Below are the code and all the weights of a small trained network. Each question names an input and a target symbol and asks about switching units off, where a switched-off unit gives its printed mean instead of its output.

import numpy as np


def w(rows, s, z=0):
    codes = np.array(rows[::2]) - 128.0
    scale = np.full(codes.shape[1], s)
    scale[-1] = z or s
    return codes * scale


def f(y):
    return y / 2 * (1 + np.tanh(0.7978845608 * (y + 0.044715 * y**3)))


def softmax(a):
    e = np.exp(a - a.max(-1, keepdims=True))
    return e / e.sum(-1, keepdims=True)


def log_softmax(a):
    a = a - a.max(-1, keepdims=True)
    return a - np.log(np.exp(a).sum(-1, keepdims=True))


def net(x, mask):
    ids = ['ΓΞΨεζθλμστ'.index(c) for c in x.split()]
    T = len(ids)
    res = E[ids] + P[:T]
    u = 0
    for l in range(2):
        r = res
        for j in range(2):
            rows = slice(2 * j, 2 * j + 2)
            q, k, v = (r @ M[l][rows].T for M in (Q, K, V))
            z = softmax(np.where(np.tri(T) > 0, q @ k.T / 2**0.5, -1e9)) @ v
            o = O[l][rows]
            res = res + np.where(mask[u + j], z, o[:, -1]) @ o[:, :-1]
        u += 2
        y = f(res @ A[l][:, :-1].T + A[l][:, -1])
        res = res + np.where(mask[u : u + 16], y, B[l][:, -1]) @ B[l][:, :-1]
        u += 16
    return log_softmax(res[-1] @ U[:, :-1].T + U[:, -1])


Q, K, V, O, A, B = {}, {}, {}, {}, {}, {}
E = w([
[146,103,167,188,160,93,151,142],'Γ',
[197,96,132,165,132,136,154,222],'Ξ',
[204,106,159,128,110,207,75,114],'Ψ',
[117,181,125,105,125,177,169,141],'ε',
[121,137,55,174,95,165,89,105],'ζ',
[146,155,141,112,189,142,143,129],'θ',
[173,146,126,138,180,98,58,30],'λ',
[144,154,119,108,55,177,82,117],'μ',
[119,118,105,204,118,143,160,138],'σ',
[134,108,155,196,169,145,249,168],'τ',
],0.019)
P = w([
[149,4,98,86,101,152,120,159],'0',
[111,215,127,217,90,76,64,196],'1',
[139,70,93,107,136,171,45,180],'2',
[69,119,127,160,170,85,215,70],'3',
[124,123,248,74,125,52,166,95],'4',
[100,94,139,123,161,129,85,160],'5',
[150,156,39,216,88,102,152,125],'6',
[214,110,217,157,43,101,149,152],'7',
[123,119,148,76,155,176,89,158],'8',
[170,143,31,207,80,162,163,94],'9',
[200,145,148,211,38,91,90,147],'10',
[144,117,104,105,136,155,93,204],'11',
],0.012)
Q[0] = w([
[183,145,165,124,2,91,128,125],'0.h0',
[136,188,157,157,94,108,96,163],'0.h0',
[84,172,160,101,166,127,41,149],'0.h1',
[92,156,95,97,169,135,75,91],'0.h1',
],0.0082)
K[0] = w([
[184,97,3,184,16,57,179,153],'0.h0',
[227,175,63,7,103,164,138,74],'0.h0',
[140,134,130,186,115,75,176,133],'0.h1',
[196,64,87,113,37,84,62,82],'0.h1',
],0.0072)
V[0] = w([
[101,106,250,27,93,125,163,77],'0.h0',
[84,40,62,108,105,205,33,177],'0.h0',
[122,156,254,55,235,185,96,63],'0.h1',
[127,220,175,188,182,241,107,161],'0.h1',
],0.0048)
O[0] = w([
[199,168,172,68,182,245,169,84,19],'0.h0',
[145,128,129,101,68,102,136,142,153],'0.h0',
[154,123,100,138,100,145,116,153,99],'0.h1',
[162,99,78,138,115,97,82,162,255],'0.h1',
],0.012,0.0031)
A[0] = w([
[72,174,79,102,159,201,162,73,128],'0.n0',
[68,67,177,70,112,106,158,84,160],'0.n1',
[165,89,227,127,63,198,103,120,130],'0.n2',
[150,95,255,159,152,119,145,172,254],'0.n3',
[189,137,78,176,158,131,147,141,232],'0.n4',
[57,145,77,122,89,200,217,111,46],'0.n5',
[154,111,116,125,38,68,199,105,124],'0.n6',
[147,204,199,76,209,93,54,144,105],'0.n7',
[84,111,109,117,143,202,16,159,126],'0.n8',
[123,158,57,126,203,99,166,65,135],'0.n9',
[192,90,78,189,220,132,170,173,81],'0.n10',
[179,82,117,67,137,107,78,186,92],'0.n11',
[181,152,200,67,162,144,190,124,147],'0.n12',
[129,164,204,122,160,103,21,117,112],'0.n13',
[85,91,148,170,210,229,71,134,175],'0.n14',
[104,89,155,134,74,128,114,186,189],'0.n15',
],0.0077,0.0035)
B[0] = w([
[147,200,67,115,78,191,60,172,154],'0.n0',
[176,130,94,192,117,58,172,106,131],'0.n1',
[120,158,148,205,87,1,130,127,149],'0.n2',
[147,213,80,101,79,77,78,136,232],'0.n3',
[151,106,158,100,208,191,20,127,254],'0.n4',
[146,189,118,238,122,134,220,148,151],'0.n5',
[230,82,39,197,82,155,55,96,197],'0.n6',
[169,141,125,151,86,94,167,167,154],'0.n7',
[104,82,159,76,135,111,101,131,163],'0.n8',
[150,189,110,98,194,132,124,107,149],'0.n9',
[63,110,87,140,185,123,79,82,231],'0.n10',
[113,148,114,150,124,193,197,149,187],'0.n11',
[151,46,102,175,141,73,139,153,156],'0.n12',
[77,119,64,144,86,136,150,242,149],'0.n13',
[146,100,47,59,170,39,101,172,163],'0.n14',
[140,173,113,49,249,100,81,107,230],'0.n15',
],0.0064,0.0063)
Q[1] = w([
[25,87,157,41,150,218,109,157],'1.h0',
[147,183,157,254,81,154,51,184],'1.h0',
[180,243,132,148,138,50,120,93],'1.h1',
[45,92,129,135,157,125,253,45],'1.h1',
],0.0065)
K[1] = w([
[132,71,201,88,95,79,166,217],'1.h0',
[231,86,129,144,98,255,126,119],'1.h0',
[166,98,146,141,229,153,135,30],'1.h1',
[111,156,146,136,141,50,150,150],'1.h1',
],0.0071)
V[1] = w([
[144,155,127,90,158,125,77,239],'1.h0',
[158,117,169,104,156,97,78,12],'1.h0',
[149,138,170,161,150,68,135,98],'1.h1',
[136,151,166,112,64,123,73,173],'1.h1',
],0.011)
O[1] = w([
[171,88,121,50,254,75,111,119,254],'1.h0',
[50,87,139,52,83,176,11,90,71],'1.h0',
[151,124,191,183,102,103,79,122,91],'1.h1',
[176,91,128,121,75,89,117,50,111],'1.h1',
],0.011,0.0089)
A[1] = w([
[130,87,184,121,189,143,192,154,112],'1.n0',
[168,118,121,113,216,161,88,84,215],'1.n1',
[116,50,87,124,133,125,98,160,170],'1.n2',
[145,126,160,241,40,215,153,83,60],'1.n3',
[134,170,95,106,146,190,254,99,221],'1.n4',
[160,138,162,79,119,91,140,232,236],'1.n5',
[145,78,59,134,155,66,158,184,2],'1.n6',
[88,127,170,139,95,158,117,183,155],'1.n7',
[70,111,54,203,55,112,102,145,56],'1.n8',
[111,63,83,222,131,167,139,194,95],'1.n9',
[50,204,132,134,128,175,108,97,35],'1.n10',
[79,128,154,133,88,45,40,170,245],'1.n11',
[157,125,156,182,146,73,236,150,130],'1.n12',
[108,178,136,158,114,201,191,155,142],'1.n13',
[65,87,135,104,70,108,152,97,122],'1.n14',
[116,197,33,150,82,81,158,104,16],'1.n15',
],0.0089,0.0025)
B[1] = w([
[145,160,118,146,94,135,46,169,168],'1.n0',
[151,65,129,119,116,172,131,161,241],'1.n1',
[147,189,181,140,145,94,177,37,188],'1.n2',
[129,92,116,30,155,146,166,157,137],'1.n3',
[127,49,152,162,131,140,83,210,173],'1.n4',
[64,128,107,180,190,168,146,156,208],'1.n5',
[96,177,108,119,102,165,170,39,255],'1.n6',
[65,154,103,169,128,164,79,54,134],'1.n7',
[70,122,109,96,72,152,151,203,149],'1.n8',
[37,59,88,165,138,128,127,42,162],'1.n9',
[188,166,81,176,55,144,102,68,136],'1.n10',
[63,182,243,69,108,108,151,173,173],'1.n11',
[128,192,102,132,153,123,3,66,188],'1.n12',
[99,152,114,134,185,81,85,38,148],'1.n13',
[162,207,89,169,131,170,117,148,131],'1.n14',
[190,170,82,116,34,88,117,187,158],'1.n15',
],0.006,0.021)
U = w([
[111,90,228,214,159,98,97,158,219],'Γ',
[85,191,131,62,185,71,173,47,168],'Ξ',
[194,85,168,147,112,75,47,166,135],'Ψ',
[203,167,121,232,118,112,69,182,97],'ε',
[91,165,78,101,109,126,134,160,1],'ζ',
[131,101,156,103,187,153,105,253,233],'θ',
[124,211,174,129,120,231,101,95,90],'λ',
[171,170,120,95,90,127,118,151,71],'μ',
[56,150,114,152,128,133,174,150,100],'σ',
[48,134,167,222,172,162,147,145,76],'τ',
],0.005,0.004)

Each question gives the input, a string of symbols that net reads in full, and the target symbol t.
The units are the heads (2 rows each of Q, K, V and O) and the neurons (one row each of A and B). Each row of codes is followed by its name. A weight is (code - 128) times the scale printed after its matrix; where a second scale follows, it is the last column's (O, A, B and U).
mask holds one flag per unit, layer by layer, with each layer's heads first. A switched-off unit (its flag False) gives its mean, the last column of its rows in O or B, instead of its output. The means were averaged over made-up inputs and are rounded, as every weight is.
A unit's drop is (log p(t) with every unit on - log p(t) with that unit switched off) / (log p(t) with every unit on - log p(t) with every unit switched off).
The circuit of an input: a set's keep is (log p(t) with only the set's units on - log p(t) with every unit switched off) / (log p(t) with every unit on - log p(t) with every unit switched off). Starting from the 12 units with the biggest drops (on a tie, the unit counted first), units are removed one at a time, each time the one whose removal leaves the highest keep (on an exact tie, the one counted first), for as long as the keep stays at least 0.8.
units of the circuit, in order: the units of the circuit, biggest drop first
unit that matters most: the unit with the biggest drop
k most important neurons: the k neurons with the biggest drops, biggest first
top k neurons in layer l: the k neurons of layer l with the biggest drops, biggest first
heads that matter: for each layer, one digit per head in row order, 1 if its drop is at least 0.15 and else 0, layers parted by /
input Γ Ξ ε Γ Ξ θ Ξ θ σ, target Ξ: units of the circuit, in order -> [1.n4; 1.h0]
input Ξ ε τ, target Ξ: units of the circuit, in order -> [1.n6; 1.h0]
input Γ ε τ ε ε θ Ψ ε, target Ψ: unit that matters most -> 1.n6
input ε τ μ θ Γ, target θ: heads that matter -> 10 / 11
input ε Ξ ε λ ε ε ε ε λ ε ε λ, target θ: units of the circuit, in order -> [0.h0; 1.n1; 1.n12]
input θ Ψ ε, target Ξ: top 2 neurons in layer 0 -> [0.n8; 0.n13]
input ε ε ε Ξ, target Ξ: units of the circuit, in order -> [1.n6; 1.h0]
input ε Ξ Γ ε μ Ξ ε ε ε Ξ μ, target Ξ: units of the circuit, in order -> [0.n4; 1.h0; 0.h1; 1.n6]
input ε Ξ ε Ξ ε ε Γ ε ε θ ε ζ, target Ξ: units of the circuit, in order -> [1.h1; 1.n2; 1.h0]
input ε Ψ ε τ, target τ: units of the circuit, in order -> [1.h1; 1.n9; 0.n5]
input Ξ Ξ λ Ξ λ ε ε λ, target ε: heads that matter -> 00 / 10
input ε θ λ ε ε ε Ξ ε, target Ξ: 2 most important neurons -> [0.n4; 1.n6]
input Ψ Ξ λ ε θ θ ε ε μ, target Ξ: heads that matter -> 00 / 01
input Ξ ε θ ε ε ε ε Ψ, target ε: heads that matter -> 00 / 10
input θ λ ε ε Ξ ε θ Γ λ, target θ: units of the circuit, in order -> [1.n1; 1.h0]
input ε ε ε Ξ ε ε τ θ θ λ, target λ: units of the circuit, in order -> [1.h0]
input ε ε ε θ θ ε ε θ ε ε θ Γ, target Ξ: heads that matter -> 00 / 01
input μ λ Ξ τ μ ε ε ε θ Ξ τ, target Ξ: units of the circuit, in order -> [1.n6; 0.n4; 1.h0; 0.h1]
input ε θ ε σ Ξ θ τ ε σ ε Ξ ε, target θ: heads that matter -> 00 / 00
input ζ ε θ λ Γ ε Ξ σ Ξ λ θ, target λ: units of the circuit, in order -> [1.h0]
input ε τ λ λ Ξ ε ε ε ε μ, target μ: heads that matter -> 00 / 11
input Γ ε Ξ ε Ξ ε λ Γ, target λ: heads that matter -> 00 / 10
input Ψ θ Γ ε σ, target ε: heads that matter -> 00 / 10
input Ξ Ξ λ, target Ξ: 2 most important neurons -> [0.n13; 1.n6]
input Ξ ε ε σ Ξ ε Ξ ε ε λ ε, target λ: heads that matter -> 10 / 10
input Ξ ζ θ, target Ξ: heads that matter -> 00 / 11
